Below are the code and all the weights of a small trained network. Each question names an input and a target symbol and asks about switching units off, where a switched-off unit gives its printed mean instead of its output.

import numpy as np


def w(rows, s, z=0):
    codes = np.array(rows[::2]) - 128.0
    scale = np.full(codes.shape[1], s)
    scale[-1] = z or s
    return codes * scale


def norm(h):
    return h / np.sqrt((h * h).mean(-1, keepdims=True) + 1e-5)


def f(y):
    return np.maximum(y, 0)


def softmax(a):
    e = np.exp(a - a.max(-1, keepdims=True))
    return e / e.sum(-1, keepdims=True)


def log_softmax(a):
    a = a - a.max(-1, keepdims=True)
    return a - np.log(np.exp(a).sum(-1, keepdims=True))


def net(x, mask):
    ids = ['ΓΔαετψ'.index(c) for c in x.split()]
    T = len(ids)
    res = E[ids] + P[:T]
    u = 0
    for l in range(2):
        q, k, v = (norm(res) @ M[l].T for M in (Q, K, V))
        z = softmax(np.where(np.tri(T) > 0, q @ k.T / 3**0.5, -1e9)) @ v
        res = res + np.where(mask[u], z, O[l][:, -1]) @ O[l][:, :-1]
        u += 1
        y = f(norm(res) @ A[l][:, :-1].T + A[l][:, -1])
        res = res + np.where(mask[u : u + 12], y, B[l][:, -1]) @ B[l][:, :-1]
        u += 12
    return log_softmax(norm(res)[-1] @ U[:, :-1].T + U[:, -1])


Q, K, V, O, A, B = {}, {}, {}, {}, {}, {}
E = w([
[145,63,99,65,141,85,91,102],'Γ',
[101,10,66,162,125,223,155,100],'Δ',
[129,181,105,152,160,161,148,133],'α',
[98,158,124,68,126,132,162,156],'ε',
[226,108,61,151,179,25,225,98],'τ',
[149,97,137,77,133,125,79,169],'ψ',
],0.013)
P = w([
[70,103,110,127,100,140,162,141],'0',
[108,146,101,82,178,157,96,173],'1',
[68,145,72,172,163,125,68,202],'2',
[115,116,156,178,204,132,93,194],'3',
[142,205,121,139,55,141,90,78],'4',
[174,127,254,176,119,105,147,104],'5',
[201,126,166,55,139,172,169,128],'6',
[48,144,141,233,129,76,110,178],'7',
[117,122,82,87,169,116,136,164],'8',
[123,179,97,37,85,148,121,62],'9',
[114,100,160,153,157,90,185,170],'10',
],0.01)
Q[0] = w([
[192,93,202,135,64,168,193,73],'L0H0',
[128,178,14,100,11,212,30,81],'L0H0',
[68,151,177,213,78,39,99,126],'L0H0',
],0.011)
K[0] = w([
[79,98,53,125,245,113,120,202],'L0H0',
[208,137,130,35,193,211,147,106],'L0H0',
[124,185,54,107,61,116,84,114],'L0H0',
],0.012)
V[0] = w([
[79,131,177,31,140,125,102,113],'L0H0',
[155,2,132,161,111,167,106,116],'L0H0',
[103,143,95,66,110,32,142,33],'L0H0',
],0.0076)
O[0] = w([
[84,41,190,165,123,105,254,138,247],'L0H0',
[133,183,109,183,6,95,91,168,251],'L0H0',
[221,126,63,85,141,153,149,185,43],'L0H0',
],0.0091,0.0028)
A[0] = w([
[231,156,150,162,170,77,118,98,94],'L0N0',
[186,112,86,57,122,94,158,66,185],'L0N1',
[150,45,165,119,180,255,243,120,83],'L0N2',
[112,197,118,163,170,103,104,110,209],'L0N3',
[215,177,85,197,180,134,177,113,152],'L0N4',
[220,179,135,113,131,72,191,148,206],'L0N5',
[99,108,45,76,136,167,93,162,238],'L0N6',
[87,64,141,141,66,233,156,107,255],'L0N7',
[108,194,92,183,140,60,174,61,147],'L0N8',
[199,114,133,87,44,193,178,161,167],'L0N9',
[122,115,189,166,144,95,164,59,102],'L0N10',
[146,34,82,203,119,252,132,87,125],'L0N11',
],0.0073,0.0034)
B[0] = w([
[62,212,51,120,139,150,196,191,158],'L0N0',
[64,159,140,122,142,181,165,243,191],'L0N1',
[86,35,54,47,54,148,36,89,209],'L0N2',
[126,50,212,48,72,147,109,95,166],'L0N3',
[120,125,160,93,98,90,168,175,166],'L0N4',
[234,87,5,84,87,204,131,151,197],'L0N5',
[119,112,190,215,135,139,91,72,218],'L0N6',
[93,66,135,192,250,63,137,181,254],'L0N7',
[197,99,191,46,147,92,147,156,170],'L0N8',
[230,94,107,184,198,87,127,143,197],'L0N9',
[154,111,26,147,109,174,86,204,184],'L0N10',
[1,129,123,246,141,154,101,137,179],'L0N11',
],0.007,0.0061)
Q[1] = w([
[1,147,161,165,168,128,82,27],'L1H0',
[95,201,54,246,133,151,111,120],'L1H0',
[162,151,184,20,140,100,162,109],'L1H0',
],0.0085)
K[1] = w([
[112,79,176,102,61,62,178,78],'L1H0',
[182,167,219,85,32,44,80,42],'L1H0',
[77,96,156,113,255,170,143,124],'L1H0',
],0.009)
V[1] = w([
[176,216,202,151,156,196,72,202],'L1H0',
[70,163,91,8,6,30,76,217],'L1H0',
[236,96,253,126,30,167,14,76],'L1H0',
],0.0056)
O[1] = w([
[153,75,163,1,81,117,131,133,64],'L1H0',
[158,156,69,114,59,43,183,8,199],'L1H0',
[161,160,124,87,105,84,193,13,4],'L1H0',
],0.0071,0.0029)
A[1] = w([
[161,142,69,120,121,151,96,168,125],'L1N0',
[92,101,169,186,136,66,182,133,156],'L1N1',
[171,125,111,149,46,100,139,129,170],'L1N2',
[108,136,191,138,136,68,102,174,143],'L1N3',
[148,106,160,116,186,146,104,122,145],'L1N4',
[109,145,96,71,135,135,124,158,177],'L1N5',
[118,246,178,137,77,118,106,118,1],'L1N6',
[157,153,111,121,132,70,125,115,144],'L1N7',
[158,135,128,155,203,105,169,173,67],'L1N8',
[150,99,99,169,108,131,129,138,82],'L1N9',
[161,194,78,69,106,153,97,98,97],'L1N10',
[107,162,174,96,180,148,84,87,113],'L1N11',
],0.014,0.0039)
B[1] = w([
[240,109,137,94,99,135,93,76,195],'L1N0',
[187,30,212,17,105,74,183,93,255],'L1N1',
[78,165,53,196,157,207,164,146,190],'L1N2',
[161,125,151,100,75,119,242,96,230],'L1N3',
[35,83,64,171,129,93,166,113,179],'L1N4',
[147,158,171,200,177,116,97,125,176],'L1N5',
[15,207,87,57,106,146,62,80,152],'L1N6',
[89,87,175,79,124,137,135,186,152],'L1N7',
[196,213,81,80,14,173,123,89,205],'L1N8',
[140,171,104,142,108,116,100,74,186],'L1N9',
[62,127,228,118,191,83,78,130,167],'L1N10',
[147,213,83,232,210,51,229,2,147],'L1N11',
],0.0086,0.0096)
U = w([
[171,157,56,161,76,165,103,138,161],'Γ',
[42,190,101,77,60,132,76,127,145],'Δ',
[107,197,98,165,186,90,180,108,115],'α',
[48,88,130,166,133,166,96,255,252],'ε',
[143,151,186,103,164,124,43,105,58],'τ',
[117,121,170,62,73,69,173,149,39],'ψ',
],0.0088,0.0023)

Each question gives the input, a string of symbols that net reads in full, and the target symbol t.
The units are the heads (3 rows each of Q, K, V and O) and the neurons (one row each of A and B). Each row of codes is followed by its name. A weight is (code - 128) times the scale printed after its matrix; where a second scale follows, it is the last column's (O, A, B and U).
mask holds one flag per unit, layer by layer, with each layer's heads first. A switched-off unit (its flag False) gives its mean, the last column of its rows in O or B, instead of its output. The means were averaged over made-up inputs and are rounded, as every weight is.
A unit's drop is (log p(t) with every unit on - log p(t) with that unit switched off) / (log p(t) with every unit on - log p(t) with every unit switched off).
The circuit of an input: a set's keep is (log p(t) with only the set's units on - log p(t) with every unit switched off) / (log p(t) with every unit on - log p(t) with every unit switched off). Starting from the 12 units with the biggest drops (on a tie, the unit counted first), units are removed one at a time, each time the one whose removal leaves the highest keep (on an exact tie, the one counted first), for as long as the keep stays at least 0.8.
units of the circuit, in order: the units of the circuit, biggest drop first
top k neurons: the k neurons with the biggest drops, biggest first
k most important neurons of layer l: the k neurons of layer l with the biggest drops, biggest first
drop when u is switched off: that unit's drop, to one decimal
input Γ ε α ψ Δ Δ Γ α τ, target Γ: units of the circuit, in order => (L1N1 L0N5)
input ψ α ε Γ Γ, target α: units of the circuit, in order => (L0H0 L1N11)
input ε ψ α ε ψ Δ, target ε: units of the circuit, in order => (L0H0 L0N7 L1H0)
input Γ Γ τ Δ Δ ψ Δ Δ Γ Δ, target α: 2 most important neurons of layer 0 => (L0N7 L0N11)
input ψ Γ Δ ψ ψ ψ ψ Δ, target ψ: units of the circuit, in order => (L1H0)
input Δ Γ Γ ψ Γ, target Γ: units of the circuit, in order => (L0H0 L0N5 L1N1)
input Δ ψ ψ Δ, target ψ: units of the circuit, in order => (L1N1 L1H0 L0N7)
input ε ψ Δ ε Δ ε, target Δ: units of the circuit, in order => (L0H0 L1N6)
input ε Γ ψ τ ψ Γ Γ ψ τ ε, target Γ: units of the circuit, in order => (L0H0 L1N1 L0N5)
input ψ ψ ε Δ ψ Γ, target ε: top 2 neurons => (L0N2 L0N10)
input α ψ Γ Γ τ ψ Γ ψ, target τ: top 2 neurons => (L0N7 L1N10)
input τ Δ Γ, target τ: 2 most important neurons of layer 1 => (L1N10 L1N0)
input ε ψ τ ψ ψ ε, target τ: units of the circuit, in order => (L0H0 L1N10)
input ψ ψ Δ ε α α, target Δ: most important neuron of layer 1 => (L1N6)
input ψ Γ α ψ ψ Δ ψ Δ ε τ, target Γ: units of the circuit, in order => (L0N5 L1N1)
input ε ε ε, target ε: units of the circuit, in order => (L0H0 L1H0)
input ψ α Δ ε α, target α: top 2 neurons => (L1N11 L0N5)
input ψ Γ τ Γ Γ ε Γ Γ ε, target ε: top 2 neurons => (L0N2 L1N1)
input ε Δ ε α τ ψ ε, target α: top 2 neurons => (L1N11 L0N2)
input ψ Δ τ α, target ψ: 2 most important neurons of layer 0 => (L0N5 L0N4)
input Γ ψ α, target Γ: top 2 neurons => (L0N5 L0N7)
input Δ Γ Δ, target α: drop when L0N10 is switched off => 0.0
input Δ ε ψ α, target Δ: drop when L0H0 is switched off => 0.7
input Γ ψ Γ Γ α, target ψ: drop when L0H0 is switched off => 0.2
